Where the symbols take the items:
rati c vugo
rati o sazi
rati j pige
rati x veko
rati t pipa
visi c soni
visi o mini
visi x nipi
visi t dosi
zofe c rale
zofe j fodo
zofe x late
zofe t momi
taku u bavu
taku c fidu
taku o nege
taku j ridi
taku x gena
taku t gere
napu c pabe
napu j depa
napu t gifu
favo c luva
favo j rema
favo x tule
favo t luro
tule c sazi
tule j favo
tule x pabe
tule t nobo
mevu c zofe
mevu j tugu
mevu x sine
mevu t mevo
livo c kizi
livo o gemo
livo j baga
livo x nona
livo t gofa
fano c nobo
fano o depa
fano j tunu
fano x gifu
fano t poko
puza c dosi
puza o suge
puza x kofa
puza t vigo
siri u rego
siri c vamu
siri o lobe
siri j dubo
siri t duni
mevo c momi
mevo o mevu
mevo j bavu
mevo x sifa
mevo t pani
vugo c fano
vugo o budu
vugo j rego
vugo x kana
vugo t zubo
sulu u fidu
sulu c vase
sulu o puti
sulu j tali
sulu x pafe
kono u goke
kono c gena
kono o fidi
kono j famo
kono x pemo
kono t labe
sovo u mevu
sovo c tufa
sovo o tunu
sovo j nege
sovo x poko
sovo t gena
vote u tufa
vote c sepi
vote o fifa
vote j puti
vote t pafe
bota u famo
bota c desu
bota o mako
bota j kige
bota x ronu
kulu u bugo
kulu c mako
kulu o zevo
kulu j vudi
kulu x sepi
kulu t vase
zano c gafu
zano o kizi
zano j deri
zano x rebu
desu u taku
desu c sulu
desu o guza
desu j kule
desu x pake
vase u binu
vase c bota
vase o kulu
vase j bulo
vase x gifi
lamo u rale
lamo c fidi
lamo o pige
lamo j bugo
lamo x pipa
lamo t pizo
ligu c livo
ligu o nipi
ligu j dosi
ligu x rede
ligu t topu
rema c sine
rema j zave
rema x favo
rema t vepe
guza u nege
guza c puti
guza o nudo
guza j sego
guza x taba
guza t desu
pafe u bado
pafe c gifi
pafe o vote
pafe j sulu
zave c mevu
zave j kibo
zave x rema
zave t goke
pake u gena
pake c pafe
pake o taba
pake j desu
tugu c fodo
tugu x mevu
tugu t bavu
tufa u zofe
tufa c lamo
tufa o luro
tufa j sivu
tufa x nivo
tufa t bado
mate c vavu
mate o mili
mate x gepa
mate t tepu
luro c pige
luro o favo
luro j vepe
luro x nobo
luro t tufa
zusi c favo
zusi j sike
zusi x depa
zusi t tunu
gepa c zuge
gepa o rusi
gepa j mate
gepa x nege
gepa t ridi
vepe c sifa
vepe o rema
vepe j goke
vepe x luro
vepe t sivu
giki c mate
giki o keli
giki x nuru
giki t soni
fifa u luro
fifa c zuti
fifa o faze
fifa j pemo
fifa t vote
muko c deri
muko o baga
muko x gofa
ruva u soni
ruva c zima
ruva o puga
ruva j gafu
ruva x kige
duni u fidi
duni c taba
duni o siri
duni j mako
duni t ronu
pizo u rusi
pizo c kono
pizo o lamo
pizo j binu
pizo x nudo
pizo t sego
zuti u pige
zuti c siri
zuti o kude
zuti j zevo
zuti t sepi
depa c tule
depa j zusi
depa x napu
depa t fano
sine c late
sine j mevu
sine x luva
sine t sifa
nudo u doli
nudo c pemo
nudo o pipa
nudo j pizo
nudo x vamu
nudo t guza
poko u sine
poko c nivo
poko o fano
poko j sovo
poko x kude
poko t zevo
rego c tunu
rego o lifo
rego j fepa
rego x vugo
rego t fidi
binu u mili
binu c famo
binu o bugo
binu j nipi
binu x pizo
binu t rede
tufu u nuru
tufu c sego
tufu o bado
tufu j puga
tufu x mako
tufu t kige
famo u rizi
famo c taku
famo o tomu
famo j gemo
famo x kono
famo t nona
sega c kibo
sega x rale
sega t mili
nege u tugu
nege c sivu
nege o doli
nege j gepa
nege x sovo
nege t taku
gifi u pizo
gifi c ronu
gifi o sepi
gifi j vase
budu c depa
budu j lifo
budu x zimu
budu t vugo
lifo c zusi
lifo j late
lifo x budu
lifo t rego
pipa u sike
pipa c zubo
pipa o rati
pipa j lamo
pipa x sodi
pipa t nudo
zima u tepu
zima c zufa
zima o rede
zima j topu
zima x kule
kige u gemo
kige c kule
kige o tufu
kige j ruva
kige x bota
vigo c zama
vigo o puza
vigo x gafu
sike c rema
sike j rale
sike x zusi
sike t doli
sepi u lamo
sepi c duni
sepi o zuti
sepi j kulu
sepi t gifi
tunu c luro
tunu o zusi
tunu j doli
tunu x fano
tunu t sovo
bado u momi
bado c pizo
bado o tufa
bado j fidu
bado x dubo
bado t tufu
fidu u keli
fidu c binu
fidu o sivu
fidu j rolu
fidu x bado
fidu t puga
gere u mini
gere c puga
gere o taku
gere j kizi
gere x vudi
gere t rebu
goke c mevo
goke o zave
goke j rizi
goke x vepe
goke t zuge
faze u favo
faze c kude
faze o kana
faze j zubo
faze t fifa
kofa c ligu
kofa o rolu
kofa j puza
kofa x puga
kofa t gafu
momi c rusi
momi o zofe
momi j keli
momi x fepa
momi t nuru
zimu c napu
zimu j budu
zimu t kana
kude u luva
kude c lobe
kude o gifu
kude j poko
kude t zuti
bavu c keli
bavu o tugu
bavu x mevo
bavu t mini
bulo u nipi
bulo c kige
bulo o vudi
bulo j rebu
bulo x vase
vavu c mini
vavu o rizi
vavu x zuge
vavu t suge
sifa c fepa
sifa o sine
sifa j mevo
sifa x pige
sifa t bugo
sodi u zusi
sodi c faze
sodi o veko
sodi j pipa
sodi t vamu
bupe c zimu
bupe j sazi
bupe t veko
sazi c budu
sazi j luva
sazi x bupe
sazi t rati
nobo c rati
nobo o tule
nobo j luro
nobo x zati
nobo t nivo
pemo u vepe
pemo c zevo
pemo o zubo
pemo j kono
pemo x fifa
pemo t puti
zati c veko
zati o pabe
zati j nobo
zati t lobe
ronu u kono
ronu c pake
ronu o duni
ronu j bota
kibo c tugu
kibo x zave
kibo t rizi
kana c gifu
kana o zimu
kana j vugo
kana t faze
rolu c nipi
rolu o zuge
rolu j suge
rolu x fidu
rolu t kofa
nipi c gemo
nipi o pani
nipi j visi
nipi x binu
nipi t ligu
fodo c sega
fodo x zofe
fodo t keli
dubo u fepa
dubo c nudo
dubo o nivo
dubo j bado
dubo x siri
dubo t mako
vudi u pani
vudi c tufu
vudi o gena
vudi j gere
vudi x kulu
vudi t bulo
zubo u rema
zubo c poko
zubo o vugo
zubo j fidi
zubo x faze
zubo t pemo
puti u sivu
puti c kulu
puti o pemo
puti j labe
puti x vote
puti t sulu
luva c lifo
luva j sine
luva x sazi
luva t pige
rede u mate
rede c nona
rede o binu
rede j ligu
rede x sego
rede t zima
mili c rizi
mili o sega
mili x rusi
mili t mate
gafu c topu
gafu o kofa
gafu j vigo
gafu x ruva
rusi c goke
rusi o rale
rusi j mili
rusi x doli
rusi t gepa
sivu u fodo
sivu c bugo
sivu o vepe
sivu j zuge
sivu x tufa
sivu t fidu
nuru c gepa
nuru o momi
nuru j giki
nuru x tomu
nuru t gemo
rale c zave
rale j sega
rale x sike
rale t rusi
nona u vavu
nona c gere
nona o famo
nona j livo
nona x labe
nona t zufa
baga c fiza
baga o soni
baga x livo
baga t muko
fepa c doli
fepa o late
fepa j momi
fepa x rego
fepa t tomu
vamu u tunu
vamu c fifa
vamu o sodi
vamu j nudo
vamu t taba
mako u tomu
mako c guza
mako o dubo
mako j tufu
mako x duni
mako t bota
deri c vigo
deri o fiza
deri x zano
late c sike
late j zofe
late x lifo
late t fepa
tali u rolu
tali c bulo
tali o labe
tali j zufa
tali x sulu
pani c nuru
pani o mevo
pani j mini
pani x bugo
pani t nipi
zuge c pani
zuge o goke
zuge j vavu
zuge x sivu
zuge t rolu
lobe u lifo
lobe c sodi
lobe o zati
lobe j nivo
lobe t siri
tomu u kibo
tomu c nege
tomu o fepa
tomu j nuru
tomu x fidi
tomu t famo
veko c kana
veko o bupe
veko j rati
veko t sodi
tepu c suge
tepu o mate
tepu x ridi
tepu t fiza
pabe c bupe
pabe j tule
pabe t zati
gifu c zati
gifu o napu
gifu j fano
gifu t kude
nivo u late
nivo c pipa
nivo o nobo
nivo j tufa
nivo x lobe
nivo t dubo
gemo c ridi
gemo o nuru
gemo j soni
gemo x famo
gemo t livo
rebu u visi
rebu c ruva
rebu o gere
rebu j zano
rebu x bulo
taba u sovo
taba c vote
taba o vamu
taba j guza
taba t pake
zevo u sifa
zevo c dubo
zevo o poko
zevo j gena
zevo x zuti
zevo t kulu
ridi c rolu
ridi o gepa
ridi j tepu
ridi x taku
ridi t kizi
kizi c kofa
kizi o ridi
kizi j fiza
kizi x gere
kizi t zano
fidi u zave
fidi c sovo
fidi o rego
fidi j tomu
fidi x zubo
fidi t kono
zufa u suge
zufa c rebu
zufa o nona
zufa j gofa
zufa x tali
gofa c zano
gofa o livo
gofa j muko
gofa x zufa
doli c vepe
doli o sike
doli j rusi
doli x tunu
doli t nege
bugo u sega
bugo c tomu
bugo o sifa
bugo j pani
bugo x lamo
bugo t binu
dosi c baga
dosi o visi
dosi x ligu
dosi t zama
topu c gofa
topu o ligu
topu j zama
topu x zima
puga u giki
puga c rede
puga o fidu
puga j kofa
puga x tufu
puga t ruva
kule u ridi
kule c tali
kule o sego
kule j zima
kule x desu
sego u gepa
sego c labe
sego o pizo
sego j rede
sego x guza
sego t kule
rizi c bavu
rizi o kibo
rizi x goke
rizi t vavu
suge c visi
suge o vavu
suge x rolu
suge t puza
zama c muko
zama o dosi
zama x topu
pige c rego
pige o luva
pige j sifa
pige x rati
pige t lamo
fiza c puza
fiza o tepu
fiza x kizi
fiza t deri
gena u mevo
gena c bado
gena o sovo
gena j taku
gena x zevo
gena t vudi
soni c tepu
soni o giki
soni x gemo
soni t baga
labe u zuge
labe c vudi
labe o kono
labe j nona
labe x puti
labe t tali
keli c mili
keli o fodo
keli x momi
keli t giki
mini c giki
mini o bavu
mini x pani
mini t visi

In the rows, 32 means zero.

The rows follow the links: the fewer symbols apart two items are, the more alike their rows tend to be.

Each row is also shifted at random along 7 hidden directions that mean nothing.

Some items, each with a row of numbers:
nege -> (34, 28, 33, 29, 34, 29, 36, 29, 34, 31, 32, 31, 34, 29, 34, 36, 35, 30, 34, 31, 35, 34, 29, 30, 33, 32, 28, 37, 30, 33, 33, 31, 30, 33, 29, 28, 35, 33, 37, 33, 36, 31)
suge -> (31, 36, 26, 38, 30, 32, 32, 37, 33, 30, 28, 38, 33, 34, 39, 35, 35, 35, 34, 34, 32, 31, 37, 27, 33, 33, 33, 32, 32, 37, 31, 31, 22, 30, 34, 32, 34, 27, 34, 27, 35, 35)
soni -> (31, 31, 36, 29, 33, 31, 32, 28, 30, 31, 34, 30, 37, 30, 33, 31, 37, 30, 39, 36, 34, 33, 29, 35, 31, 35, 29, 33, 35, 33, 28, 31, 33, 33, 30, 26, 32, 34, 34, 29, 31, 32)
deri -> (41, 31, 30, 37, 35, 31, 33, 31, 22, 29, 30, 34, 35, 28, 36, 37, 39, 34, 37, 28, 34, 29, 29, 31, 31, 33, 30, 34, 36, 34, 33, 24, 28, 32, 28, 31, 34, 28, 33, 31, 33, 35)
puti -> (31, 32, 33, 31, 31, 37, 37, 37, 36, 27, 39, 31, 31, 34, 31, 27, 30, 35, 31, 37, 31, 31, 40, 36, 33, 29, 35, 32, 39, 33, 32, 39, 34, 32, 35, 30, 32, 26, 30, 36, 25, 38)
kibo -> (31, 30, 31, 34, 30, 35, 30, 31, 32, 30, 26, 31, 31, 36, 27, 31, 34, 32, 26, 28, 32, 33, 35, 35, 35, 31, 33, 33, 31, 32, 29, 30, 31, 27, 29, 36, 34, 29, 35, 29, 37, 26)
sego -> (28, 33, 30, 29, 35, 34, 32, 29, 32, 33, 33, 31, 35, 28, 37, 31, 28, 34, 34, 31, 32, 28, 32, 29, 32, 39, 32, 29, 34, 39, 33, 34, 34, 33, 37, 30, 30, 31, 31, 32, 32, 31)
zave -> (27, 31, 30, 29, 30, 26, 29, 37, 42, 35, 29, 38, 33, 33, 36, 36, 32, 34, 34, 34, 35, 30, 30, 30, 29, 36, 32, 31, 27, 34, 33, 30, 30, 32, 33, 34, 32, 29, 38, 27, 35, 34)
sifa -> (22, 33, 35, 30, 31, 36, 28, 28, 34, 37, 30, 28, 32, 36, 27, 33, 29, 26, 28, 31, 31, 37, 32, 34, 37, 36, 33, 29, 27, 32, 30, 33, 37, 31, 33, 36, 33, 42, 32, 32, 36, 24)
kana -> (31, 24, 39, 23, 32, 33, 32, 29, 40, 32, 37, 28, 30, 30, 25, 25, 27, 32, 26, 31, 32, 31, 31, 39, 33, 33, 33, 31, 33, 30, 30, 37, 41, 33, 32, 31, 31, 29, 33, 35, 30, 29)
desu -> (33, 33, 33, 31, 37, 35, 28, 24, 30, 32, 35, 30, 34, 29, 30, 26, 28, 34, 27, 27, 27, 30, 28, 32, 34, 38, 35, 25, 36, 34, 32, 33, 41, 33, 36, 34, 30, 35, 29, 32, 34, 27)
vugo -> (34, 31, 32, 30, 29, 32, 35, 37, 36, 32, 31, 32, 31, 31, 32, 32, 32, 31, 33, 36, 33, 29, 31, 32, 30, 32, 31, 29, 31, 30, 30, 35, 33, 33, 35, 29, 30, 30, 31, 35, 28, 34)
fidu -> (27, 28, 30, 31, 34, 33, 35, 33, 33, 31, 32, 31, 31, 32, 36, 33, 30, 35, 32, 28, 37, 31, 39, 33, 35, 30, 33, 40, 31, 38, 36, 33, 27, 30, 27, 34, 36, 23, 35, 30, 36, 31)
muko -> (31, 36, 32, 34, 33, 31, 32, 32, 29, 31, 33, 34, 37, 32, 36, 33, 37, 33, 39, 36, 33, 31, 31, 32, 32, 36, 32, 29, 35, 35, 32, 29, 32, 34, 34, 30, 33, 35, 32, 31, 30, 36)
taba -> (27, 34, 35, 32, 33, 35, 33, 30, 34, 34, 39, 31, 30, 32, 31, 24, 26, 33, 30, 35, 28, 35, 36, 33, 32, 31, 34, 34, 34, 32, 35, 39, 36, 34, 35, 30, 31, 34, 29, 34, 30, 33)
poko -> (30, 28, 32, 27, 35, 26, 37, 34, 40, 32, 29, 32, 33, 24, 41, 36, 34, 34, 39, 30, 37, 26, 24, 28, 26, 31, 27, 34, 30, 32, 34, 31, 30, 37, 29, 29, 31, 26, 33, 33, 32, 34)
fodo -> (30, 29, 35, 32, 29, 34, 33, 34, 29, 32, 30, 29, 32, 37, 27, 34, 36, 28, 34, 34, 36, 33, 34, 39, 33, 28, 31, 37, 32, 28, 29, 30, 32, 30, 27, 32, 32, 31, 34, 32, 30, 31)
vudi -> (26, 38, 31, 38, 36, 35, 37, 31, 31, 29, 31, 30, 33, 37, 35, 38, 36, 30, 36, 31, 32, 38, 33, 31, 35, 25, 31, 35, 32, 29, 34, 30, 32, 35, 29, 38, 36, 40, 30, 37, 33, 32)
nobo -> (34, 30, 30, 29, 33, 29, 32, 35, 41, 33, 30, 33, 30, 29, 35, 31, 28, 36, 30, 31, 33, 28, 32, 31, 28, 32, 33, 33, 31, 33, 33, 36, 33, 31, 34, 32, 30, 24, 33, 29, 34, 32)
keli -> (41, 32, 32, 35, 28, 34, 30, 36, 27, 31, 27, 34, 34, 34, 29, 36, 38, 31, 31, 33, 34, 30, 32, 34, 34, 35, 33, 27, 33, 31, 27, 28, 29, 29, 33, 34, 32, 30, 33, 32, 31, 33)
livo -> (29, 33, 34, 33, 30, 33, 31, 36, 32, 30, 35, 35, 35, 35, 33, 33, 36, 33, 34, 36, 34, 32, 36, 35, 36, 34, 34, 27, 34, 35, 31, 30, 31, 34, 33, 34, 36, 31, 33, 33, 29, 39)
sodi -> (20, 32, 33, 34, 30, 36, 35, 36, 33, 36, 32, 30, 28, 33, 34, 30, 27, 31, 34, 31, 34, 32, 36, 32, 32, 28, 31, 37, 28, 31, 34, 36, 28, 35, 30, 30, 31, 31, 28, 36, 29, 32)
mevo -> (31, 30, 34, 32, 28, 35, 29, 29, 29, 36, 34, 33, 32, 34, 26, 28, 31, 28, 29, 35, 29, 36, 34, 35, 33, 35, 33, 35, 31, 32, 29, 36, 31, 29, 33, 27, 31, 35, 34, 30, 33, 28)
tomu -> (36, 37, 35, 31, 29, 32, 32, 36, 33, 34, 35, 34, 34, 37, 29, 35, 33, 28, 34, 41, 32, 38, 34, 33, 35, 34, 33, 29, 30, 31, 30, 35, 34, 34, 36, 33, 33, 42, 33, 35, 29, 35)
binu -> (27, 36, 35, 26, 34, 28, 29, 31, 32, 41, 39, 32, 36, 31, 37, 33, 29, 29, 42, 40, 34, 37, 30, 31, 29, 38, 31, 36, 31, 35, 35, 36, 35, 38, 34, 29, 28, 41, 33, 28, 31, 35)
famo -> (35, 32, 35, 34, 32, 34, 34, 32, 24, 33, 32, 30, 34, 31, 32, 37, 36, 29, 37, 31, 36, 33, 32, 33, 36, 34, 29, 31, 31, 34, 31, 30, 31, 34, 30, 31, 34, 38, 31, 36, 30, 31)
dosi -> (34, 32, 34, 32, 34, 33, 27, 28, 23, 32, 32, 31, 37, 30, 32, 31, 33, 33, 34, 30, 33, 31, 30, 35, 33, 37, 33, 31, 37, 34, 31, 29, 34, 33, 30, 35, 30, 31, 32, 27, 33, 31)
zuge -> (35, 32, 29, 36, 30, 31, 29, 34, 33, 31, 28, 37, 32, 31, 34, 34, 33, 36, 28, 30, 33, 31, 34, 29, 35, 35, 33, 30, 30, 37, 32, 31, 25, 29, 33, 35, 35, 27, 35, 28, 37, 32)
mini -> (27, 37, 35, 34, 31, 33, 24, 34, 29, 35, 28, 32, 35, 39, 31, 36, 34, 31, 31, 34, 33, 35, 33, 36, 35, 34, 35, 29, 33, 29, 28, 28, 34, 33, 31, 43, 32, 36, 31, 27, 33, 32)
fepa -> (31, 34, 33, 27, 28, 29, 32, 36, 41, 34, 34, 35, 34, 34, 32, 35, 32, 30, 34, 41, 33, 34, 31, 32, 32, 37, 33, 26, 29, 34, 30, 35, 35, 33, 39, 30, 32, 37, 36, 33, 30, 36)
pake -> (35, 34, 32, 35, 34, 34, 32, 31, 27, 33, 36, 33, 31, 30, 33, 28, 29, 34, 31, 30, 29, 31, 33, 31, 31, 33, 34, 31, 35, 34, 36, 34, 33, 33, 34, 30, 30, 33, 28, 35, 31, 34)
mako -> (24, 33, 31, 35, 36, 36, 35, 28, 35, 30, 31, 30, 29, 31, 35, 28, 29, 35, 30, 27, 29, 31, 35, 30, 33, 29, 33, 32, 32, 34, 34, 34, 31, 32, 32, 33, 34, 30, 30, 33, 35, 28)
budu -> (41, 26, 30, 32, 29, 34, 33, 35, 30, 31, 26, 31, 30, 29, 29, 34, 33, 33, 28, 26, 34, 24, 30, 33, 32, 34, 31, 27, 31, 32, 29, 30, 32, 28, 33, 31, 31, 25, 31, 36, 31, 29)
rizi -> (26, 34, 35, 31, 31, 29, 29, 34, 36, 35, 33, 32, 34, 39, 32, 32, 34, 31, 36, 39, 34, 38, 35, 36, 30, 28, 33, 40, 32, 29, 32, 33, 32, 32, 28, 36, 32, 33, 36, 24, 33, 34)
tule -> (31, 28, 32, 28, 34, 28, 33, 31, 37, 36, 29, 30, 31, 29, 33, 32, 30, 32, 35, 29, 35, 29, 28, 32, 26, 31, 30, 36, 29, 29, 33, 32, 34, 32, 29, 31, 29, 30, 34, 29, 34, 28)
gofa -> (29, 35, 33, 37, 33, 33, 34, 31, 24, 32, 33, 33, 35, 32, 35, 33, 37, 30, 41, 34, 33, 34, 31, 31, 32, 33, 29, 32, 32, 33, 34, 29, 29, 35, 31, 26, 35, 39, 31, 34, 30, 35)
kule -> (20, 35, 29, 32, 35, 36, 33, 28, 36, 32, 32, 31, 34, 31, 37, 30, 29, 34, 33, 30, 30, 29, 33, 29, 34, 38, 34, 26, 33, 38, 33, 32, 34, 33, 37, 32, 34, 35, 31, 33, 34, 30)
vavu -> (31, 41, 27, 45, 29, 36, 29, 36, 28, 31, 21, 36, 32, 40, 33, 38, 37, 32, 29, 30, 30, 36, 37, 28, 38, 30, 34, 28, 27, 30, 29, 27, 22, 28, 31, 42, 37, 36, 30, 30, 37, 30)
gemo -> (14, 38, 34, 36, 30, 35, 31, 32, 35, 34, 27, 34, 35, 37, 34, 37, 38, 28, 37, 34, 33, 36, 31, 31, 40, 35, 31, 21, 25, 31, 29, 27, 30, 36, 32, 37, 41, 44, 30, 35, 33, 31)
sepi -> (31, 30, 35, 30, 35, 32, 34, 32, 39, 28, 39, 32, 30, 32, 30, 28, 29, 37, 27, 31, 31, 33, 35, 35, 34, 28, 35, 33, 36, 30, 36, 35, 38, 34, 31, 36, 34, 27, 32, 36, 32, 36)
lifo -> (32, 27, 30, 34, 28, 39, 41, 34, 30, 31, 30, 28, 29, 35, 28, 31, 33, 26, 34, 34, 33, 31, 38, 34, 32, 28, 30, 39, 30, 32, 30, 36, 28, 27, 32, 22, 32, 32, 33, 38, 29, 28)
tunu -> (31, 35, 30, 33, 31, 32, 36, 35, 38, 31, 28, 32, 32, 36, 33, 39, 35, 29, 32, 33, 33, 34, 31, 30, 33, 29, 31, 32, 29, 29, 31, 31, 31, 31, 33, 35, 34, 35, 33, 36, 34, 32)
kofa -> (26, 32, 31, 36, 35, 34, 32, 26, 30, 31, 31, 32, 33, 30, 34, 28, 33, 34, 32, 26, 31, 33, 33, 30, 36, 33, 31, 33, 30, 36, 34, 30, 27, 32, 29, 31, 37, 32, 33, 30, 38, 27)
fifa -> (30, 34, 36, 31, 31, 30, 35, 38, 33, 35, 37, 32, 31, 32, 35, 32, 31, 31, 40, 38, 36, 33, 32, 34, 29, 27, 30, 35, 31, 28, 36, 35, 33, 39, 30, 30, 30, 34, 28, 36, 26, 39)
bavu -> (16, 30, 35, 30, 29, 37, 29, 29, 36, 33, 29, 29, 33, 37, 28, 29, 32, 28, 30, 33, 31, 35, 36, 37, 35, 33, 34, 33, 31, 32, 27, 33, 33, 30, 31, 33, 34, 33, 34, 28, 34, 26)
faze -> (34, 33, 33, 36, 30, 34, 32, 37, 30, 33, 27, 32, 30, 31, 32, 37, 33, 32, 30, 26, 36, 28, 29, 32, 35, 32, 32, 25, 28, 29, 32, 29, 31, 34, 32, 39, 33, 33, 26, 39, 30, 32)

From each start, follow one symbol. Which item do you reach?
Answer with the item's name.
new walk
(39, 31, 27, 32, 30, 33, 37, 36, 37, 31, 32, 33, 30, 33, 33, 31, 28, 34, 30, 36, 32, 32, 40, 29, 29, 30, 34, 38, 32, 36, 32, 39, 28, 27, 37, 27, 30, 25, 36, 30, 33, 32)
c pige
new walk
(36, 28, 33, 29, 32, 28, 33, 30, 33, 33, 31, 33, 33, 30, 31, 33, 36, 29, 34, 33, 33, 33, 26, 32, 29, 33, 29, 36, 30, 30, 31, 30, 32, 31, 29, 27, 32, 33, 37, 31, 34, 30)
c zave
new walk
(34, 34, 33, 35, 35, 35, 37, 33, 28, 28, 38, 30, 32, 37, 31, 33, 34, 33, 34, 34, 32, 37, 39, 36, 33, 24, 34, 41, 39, 31, 36, 33, 34, 32, 29, 35, 34, 32, 32, 35, 30, 36)
u nipi
new walk
(32, 34, 31, 32, 29, 32, 29, 40, 34, 35, 27, 34, 30, 35, 31, 36, 30, 32, 30, 32, 34, 28, 32, 33, 30, 32, 35, 29, 31, 29, 31, 32, 35, 31, 34, 39, 29, 30, 30, 33, 30, 33)
x bupe
new walk
(23, 38, 30, 36, 31, 35, 28, 35, 35, 30, 33, 36, 35, 37, 35, 32, 33, 35, 31, 35, 30, 31, 37, 33, 36, 36, 37, 25, 35, 36, 31, 31, 32, 32, 37, 38, 35, 32, 31, 30, 32, 37)
x topu
new walk
(29, 32, 36, 30, 33, 35, 29, 27, 26, 39, 33, 27, 33, 34, 28, 33, 29, 27, 32, 30, 33, 37, 31, 36, 35, 35, 31, 36, 30, 32, 31, 33, 36, 33, 29, 34, 31, 40, 32, 31, 34, 26)
o sifa
new walk
(31, 34, 33, 31, 35, 32, 36, 29, 39, 29, 35, 31, 32, 30, 34, 30, 32, 33, 32, 34, 28, 35, 29, 30, 31, 29, 32, 33, 34, 29, 32, 36, 34, 35, 33, 31, 33, 34, 32, 35, 33, 33)
x zuti
new walk
(24, 31, 30, 35, 31, 36, 30, 34, 28, 32, 29, 34, 34, 31, 35, 32, 32, 36, 32, 27, 35, 28, 37, 33, 37, 37, 34, 30, 33, 39, 33, 29, 27, 32, 31, 34, 35, 25, 32, 31, 32, 34)
c livo
new walk
(25, 32, 35, 30, 26, 34, 32, 37, 41, 32, 36, 34, 31, 40, 26, 30, 33, 29, 30, 42, 31, 36, 38, 37, 34, 30, 35, 32, 30, 30, 29, 37, 33, 30, 35, 31, 34, 35, 36, 32, 28, 35)
x late
new walk
(31, 37, 33, 30, 33, 32, 28, 31, 30, 40, 30, 30, 33, 34, 31, 36, 30, 27, 34, 34, 32, 35, 27, 31, 30, 35, 32, 30, 29, 28, 31, 33, 38, 34, 34, 36, 27, 44, 30, 31, 33, 27)
x rati
new walk
(26, 36, 35, 36, 34, 31, 32, 31, 24, 33, 28, 31, 37, 33, 37, 37, 41, 28, 43, 33, 36, 33, 27, 32, 32, 33, 28, 30, 31, 30, 31, 25, 30, 36, 27, 33, 34, 40, 30, 31, 31, 32)
x livo
new walk
(33, 34, 32, 30, 32, 32, 35, 33, 37, 32, 33, 33, 33, 27, 36, 31, 32, 33, 35, 36, 31, 29, 28, 28, 30, 37, 31, 24, 32, 34, 30, 35, 33, 36, 39, 26, 31, 34, 29, 36, 28, 35)
c zevo
new walk
(38, 26, 34, 26, 31, 30, 34, 32, 36, 32, 35, 32, 32, 33, 28, 33, 33, 30, 30, 34, 33, 34, 32, 35, 31, 31, 32, 39, 33, 31, 31, 34, 35, 30, 31, 29, 32, 30, 39, 32, 33, 32)
t doli
